Here is a tiny trained network, its code and every weight. The questions are about switching its units off for an input and a class, where a switched-off unit gives its printed mean instead of its output.

import numpy as np


def w(rows, s, z=0):
    codes = np.array(rows[::2]) - 128.0
    scale = np.full(codes.shape[1], s)
    scale[-1] = z or s
    return codes * scale


def f(y):
    return np.maximum(y, 0)


def log_softmax(a):
    a = a - a.max(-1, keepdims=True)
    return a - np.log(np.exp(a).sum(-1, keepdims=True))


def net(x, mask):
    res = np.array(x, float).reshape(1, 6) / 4 @ E
    y = f(res @ A[0][:, :-1].T + A[0][:, -1])
    res = res + np.where(mask, y, B[0][:, -1]) @ B[0][:, :-1]
    return log_softmax(res[-1] @ U[:, :-1].T + U[:, -1])


A, B = {}, {}
E = w([
[16,249,63,192,227,113,78,193,237],'x0',
[86,57,104,53,53,2,192,186,139],'x1',
[116,185,29,37,127,55,186,51,49],'x2',
[55,85,97,180,18,213,113,138,122],'x3',
[60,96,246,159,166,49,9,89,15],'x4',
[62,143,98,53,83,84,96,43,157],'x5',
],0.0057)
A[0] = w([
[69,137,154,116,144,27,61,42,88,165],'neuron 1',
[160,176,118,213,171,232,116,126,125,185],'neuron 2',
[103,208,6,120,135,136,164,129,165,208],'neuron 3',
[154,72,136,145,55,220,124,119,128,170],'neuron 4',
[150,102,233,168,180,116,69,107,77,214],'neuron 5',
[130,151,70,49,115,44,166,112,148,133],'neuron 6',
[105,199,26,92,153,93,155,114,165,168],'neuron 7',
[154,182,33,98,135,195,169,133,160,169],'neuron 8',
[176,89,93,2,82,75,207,119,93,253],'neuron 9',
[193,122,205,167,186,150,118,141,128,125],'neuron 10',
[132,73,150,99,113,44,133,115,13,177],'neuron 11',
[126,133,92,148,92,190,149,157,224,214],'neuron 12',
[162,1,162,105,29,163,164,118,70,192],'neuron 13',
[69,78,165,173,59,154,51,124,112,196],'neuron 14',
[212,110,188,153,170,157,129,139,124,139],'neuron 15',
[53,117,136,177,109,114,121,194,183,166],'neuron 16',
[155,154,155,179,185,192,135,172,160,172],'neuron 17',
[105,199,64,172,162,202,133,138,149,135],'neuron 18',
[115,154,210,175,212,119,55,95,129,192],'neuron 19',
[70,131,160,198,155,77,105,210,187,163],'neuron 20',
],0.0071,0.005)
B[0] = w([
[99,183,185,95,178,94,82,101,105,202],'neuron 1',
[173,152,101,158,124,207,120,133,105,211],'neuron 2',
[97,189,52,163,173,113,140,112,149,216],'neuron 3',
[109,91,143,140,51,183,126,88,146,187],'neuron 4',
[163,153,175,64,134,169,103,164,66,214],'neuron 5',
[56,169,91,81,156,60,184,153,143,192],'neuron 6',
[79,186,64,128,188,105,149,132,148,199],'neuron 7',
[149,176,69,160,130,142,156,81,166,203],'neuron 8',
[116,116,121,91,115,28,254,84,131,252],'neuron 9',
[178,110,118,91,119,175,138,176,100,179],'neuron 10',
[125,135,177,126,125,60,139,109,45,214],'neuron 11',
[122,112,87,170,109,160,123,103,207,210],'neuron 12',
[123,50,191,155,41,111,162,62,108,232],'neuron 13',
[73,101,164,122,102,178,68,135,112,190],'neuron 14',
[195,98,121,94,97,168,164,178,99,178],'neuron 15',
[101,78,123,156,141,106,82,173,163,182],'neuron 16',
[191,116,85,141,138,183,120,167,128,199],'neuron 17',
[157,151,81,179,153,147,96,107,121,193],'neuron 18',
[162,174,148,81,196,169,64,166,127,206],'neuron 19',
[125,82,127,139,165,99,86,189,159,195],'neuron 20',
],0.0087,0.011)
U = w([
[181,85,123,120,87,122,200,75,255,16],'0',
[152,208,54,229,159,181,108,80,147,103],'1',
[223,112,136,83,139,207,119,218,92,47],'2',
[48,180,66,57,167,57,201,126,160,70],'3',
[110,194,216,55,202,123,25,133,93,188],'4',
[54,61,169,165,39,207,77,83,147,164],'5',
[126,66,204,127,74,60,177,82,30,178],'6',
[93,47,103,193,170,108,64,213,228,253],'7',
],0.0067,0.00049)

Each question gives the input, the list of numbers given to net, and the class t.
The units are the neurons (one row each of A and B). Each row of codes is followed by its name. A weight is (code - 128) times the scale printed after its matrix; where a second scale follows, it is the last column's (A, B and U).
mask holds one flag per neuron, in row order. A switched-off neuron (its flag False) gives its mean, the last column of its row in B, instead of its output. The means were averaged over made-up inputs and are rounded, as every weight is.
A unit's drop is (log p(t) with every unit on - log p(t) with that unit switched off) / (log p(t) with every unit on - log p(t) with every unit switched off).
The circuit of an input: a set's keep is (log p(t) with only the set's units on - log p(t) with every unit switched off) / (log p(t) with every unit on - log p(t) with every unit switched off). Starting from the 12 units with the biggest drops (on a tie, the unit counted first), units are removed one at a time, each time the one whose removal leaves the highest keep (on an exact tie, the one counted first), for as long as the keep stays at least 0.8.
units of the circuit, in order: the units of the circuit, biggest drop first
unit that matters most: the unit with the biggest drop
top k neurons: the k neurons with the biggest drops, biggest first
drop when u is switched off: that unit's drop, to one decimal
input [-6,-8,8,0,5,-8], class 2: unit that matters most	neuron 5
input [-5,-5,-5,-5,3,4], class 2: units of the circuit, in order	[neuron 15; neuron 10]
input [-7,-8,1,6,-5,3], class 5: top 2 neurons	[neuron 4; neuron 13]
input [-7,0,-8,-2,-4,1], class 5: units of the circuit, in order	[neuron 4; neuron 13]
input [4,5,-5,-6,-6,-7], class 7: top 2 neurons	[neuron 20; neuron 16]
input [1,2,-4,-8,-7,-2], class 1: units of the circuit, in order	[neuron 13; neuron 8; neuron 12]
input [-5,-8,-3,2,-6,7], class 5: top 2 neurons	[neuron 4; neuron 9]
input [1,-7,-5,6,5,7], class 4: top 4 neurons	[neuron 19; neuron 13; neuron 5; neuron 1]
input [-8,6,-1,-7,-5,8], class 6: top 3 neurons	[neuron 13; neuron 11; neuron 3]
input [-8,6,3,-1,-7,-4], class 6: top 2 neurons	[neuron 13; neuron 11]
input [2,-2,-1,7,1,0], class 5: drop when neuron 4 is switched off	0.2
input [7,4,0,3,4,-3], class 7: drop when neuron 16 is switched off	0.1
input [-8,-5,0,-2,-5,-5], class 0: drop when neuron 9 is switched off	0.3
input [1,2,4,-1,7,8], class 4: units of the circuit, in order	[neuron 1]
